Here is a tiny trained network, its code and every weight. The questions are about switching its units off for an input and a target symbol, where a switched-off unit gives its printed mean instead of its output.

import numpy as np


def w(rows, s, z=0):
    codes = np.array(rows[::2]) - 128.0
    scale = np.full(codes.shape[1], s)
    scale[-1] = z or s
    return codes * scale


def norm(h):
    return h / np.sqrt((h * h).mean(-1, keepdims=True) + 1e-5)


def softmax(a):
    e = np.exp(a - a.max(-1, keepdims=True))
    return e / e.sum(-1, keepdims=True)


def log_softmax(a):
    a = a - a.max(-1, keepdims=True)
    return a - np.log(np.exp(a).sum(-1, keepdims=True))


def net(x, mask):
    ids = ['ΔΞΦΩαβεζηλμπτ'.index(c) for c in x.split()]
    T = len(ids)
    res = E[ids] + P[:T]
    u = 0
    for l in range(2):
        r = norm(res)
        for j in range(3):
            rows = slice(3 * j, 3 * j + 3)
            q, k, v = (r @ M[l][rows].T for M in (Q, K, V))
            z = softmax(np.where(np.tri(T) > 0, q @ k.T / 3**0.5, -1e9)) @ v
            o = O[l][rows]
            res = res + np.where(mask[u + j], z, o[:, -1]) @ o[:, :-1]
        u += 3
    return log_softmax(norm(res)[-1] @ U[:, :-1].T + U[:, -1])


Q, K, V, O = {}, {}, {}, {}
E = w([
[78,114,65],'Δ',
[69,234,251],'Ξ',
[127,165,124],'Φ',
[138,142,188],'Ω',
[131,142,173],'α',
[113,126,28],'β',
[122,144,127],'ε',
[110,133,144],'ζ',
[174,80,80],'η',
[202,109,129],'λ',
[192,128,119],'μ',
[109,143,124],'π',
[183,134,171],'τ',
],0.018)
P = w([
[130,90,131],'0',
[138,84,65],'1',
[200,234,127],'2',
[123,49,96],'3',
[71,127,90],'4',
[194,244,108],'5',
[132,54,92],'6',
[70,126,84],'7',
[196,252,84],'8',
[85,100,196],'9',
[75,128,82],'10',
[191,249,70],'11',
],0.016)
Q[0] = w([
[144,95,203],'L0H0',
[108,39,106],'L0H0',
[89,164,189],'L0H0',
[144,118,129],'L0H1',
[247,85,180],'L0H1',
[166,49,149],'L0H1',
[30,123,164],'L0H2',
[90,99,62],'L0H2',
[170,96,174],'L0H2',
],0.011)
K[0] = w([
[179,76,213],'L0H0',
[80,181,187],'L0H0',
[39,67,118],'L0H0',
[101,89,163],'L0H1',
[130,170,169],'L0H1',
[163,100,193],'L0H1',
[139,1,186],'L0H2',
[127,106,124],'L0H2',
[161,196,61],'L0H2',
],0.0088)
V[0] = w([
[73,138,71],'L0H0',
[116,147,195],'L0H0',
[158,225,62],'L0H0',
[219,164,212],'L0H1',
[194,159,153],'L0H1',
[76,122,186],'L0H1',
[144,1,116],'L0H2',
[66,113,147],'L0H2',
[59,152,98],'L0H2',
],0.0085)
O[0] = w([
[219,84,106,119],'L0H0',
[170,141,97,71],'L0H0',
[89,135,166,40],'L0H0',
[195,87,57,92],'L0H1',
[62,83,205,106],'L0H1',
[48,92,77,105],'L0H1',
[106,113,177,250],'L0H2',
[196,163,154,96],'L0H2',
[134,2,156,53],'L0H2',
],0.0069,0.0022)
Q[1] = w([
[190,97,143],'L1H0',
[127,67,155],'L1H0',
[179,162,127],'L1H0',
[94,119,138],'L1H1',
[163,219,91],'L1H1',
[91,158,72],'L1H1',
[80,155,175],'L1H2',
[93,169,7],'L1H2',
[187,162,148],'L1H2',
],0.015)
K[1] = w([
[76,140,110],'L1H0',
[165,155,89],'L1H0',
[179,220,99],'L1H0',
[254,149,164],'L1H1',
[117,17,78],'L1H1',
[157,78,192],'L1H1',
[96,239,217],'L1H2',
[102,78,53],'L1H2',
[204,146,62],'L1H2',
],0.011)
V[1] = w([
[228,109,247],'L1H0',
[157,160,152],'L1H0',
[128,219,43],'L1H0',
[173,91,100],'L1H1',
[119,116,29],'L1H1',
[184,182,107],'L1H1',
[84,119,58],'L1H2',
[168,141,160],'L1H2',
[137,178,124],'L1H2',
],0.012)
O[1] = w([
[171,152,203,182],'L1H0',
[130,197,38,123],'L1H0',
[131,168,94,99],'L1H0',
[179,127,79,254],'L1H1',
[86,52,71,210],'L1H1',
[211,161,98,120],'L1H1',
[132,171,184,187],'L1H2',
[145,94,123,97],'L1H2',
[157,63,2,95],'L1H2',
],0.008,0.0027)
U = w([
[193,185,67,254],'Δ',
[173,215,72,218],'Ξ',
[122,136,165,32],'Φ',
[178,57,183,139],'Ω',
[120,112,206,82],'α',
[149,124,130,112],'β',
[133,45,134,91],'ε',
[14,39,116,88],'ζ',
[165,116,168,66],'η',
[106,91,180,24],'λ',
[26,64,3,148],'μ',
[86,29,198,41],'π',
[115,178,209,1],'τ',
],0.012,0.0053)

Each question gives the input, a string of symbols that net reads in full, and the target symbol t.
The units are the heads (3 rows each of Q, K, V and O). Each row of codes is followed by its name. A weight is (code - 128) times the scale printed after its matrix; where a second scale follows, it is the last column's (O and U).
mask holds one flag per head, layer by layer. A switched-off head (its flag False) gives its mean, the last column of its rows in O, instead of its output. The means were averaged over made-up inputs and are rounded, as every weight is.
A unit's drop is (log p(t) with every unit on - log p(t) with that unit switched off) / (log p(t) with every unit on - log p(t) with every unit switched off).
The circuit of an input: a set's keep is (log p(t) with only the set's units on - log p(t) with every unit switched off) / (log p(t) with every unit on - log p(t) with every unit switched off). Starting from all 6 units, units are removed one at a time, each time the one whose removal leaves the highest keep (on an exact tie, the one counted first), for as long as the keep stays at least 0.8.
units of the circuit, in order: the units of the circuit, biggest drop first
most important unit: the unit with the biggest drop
heads that matter: for each layer, one digit per head in row order, 1 if its drop is at least 0.15 and else 0, layers parted by /
drop when u is switched off: that unit's drop, to one decimal
input α ε α ζ ε ε Ω Ω, target μ: heads that matter => 111 / 001
input π α ζ α ε τ ζ, target Ω: units of the circuit, in order => [L1H1 L0H2]
input ζ ε ζ α τ, target ζ: heads that matter => 011 / 011
input α Ξ α Ξ ε π α α, target μ: most important unit => L0H0
input ζ η Ξ η ε ε α Φ ζ η Δ, target ζ: units of the circuit, in order => [L1H0 L0H2]
input α ε λ α Ω, target μ: units of the circuit, in order => [L0H0 L1H2]
input α α ζ λ τ α ε, target Ξ: units of the circuit, in order => [L1H1 L0H2 L1H2 L0H1]
input ζ α α α π μ Δ, target ζ: units of the circuit, in order => [L1H2 L1H0]
input ζ α α α α α α λ, target ζ: heads that matter => 010 / 011
input α λ α τ, target Δ: units of the circuit, in order => [L0H2 L1H0]
input η η α η, target Ω: heads that matter => 100 / 111
input α α α τ Ω Δ α η λ α λ, target μ: units of the circuit, in order => [L1H0 L0H1 L0H0]
input ζ α ζ Φ η, target ζ: units of the circuit, in order => [L0H1 L1H0 L0H2 L1H2]
input α ε ε ζ μ Ξ α ζ ε ε τ, target μ: units of the circuit, in order => [L1H1]
input α η Ω τ α ζ ε μ, target μ: heads that matter => 111 / 010
input ζ α η ε α Ω α λ ζ Δ Φ, target ζ: heads that matter => 011 / 110
input τ ζ α α ζ α τ α Ω β α, target Ξ: heads that matter => 101 / 011
input ζ η α α τ, target ζ: heads that matter => 110 / 011
input α ζ α α ζ π Δ ζ Ξ ζ λ, target μ: heads that matter => 011 / 110
input α α α ζ μ ζ η Δ ε α α, target μ: heads that matter => 100 / 001
input α η α ζ μ, target μ: heads that matter => 111 / 110
input ζ α α ε μ, target ζ: most important unit => L0H1
input ζ α α Ω α π η τ ζ α ε, target ζ: drop when L0H2 is switched off => 0.3
input ζ τ ζ ζ Φ, target ζ: drop when L0H1 is switched off => 2.3
input ζ ε τ ε η λ ζ μ α β ε, target ζ: drop when L0H2 is switched off => 0.5
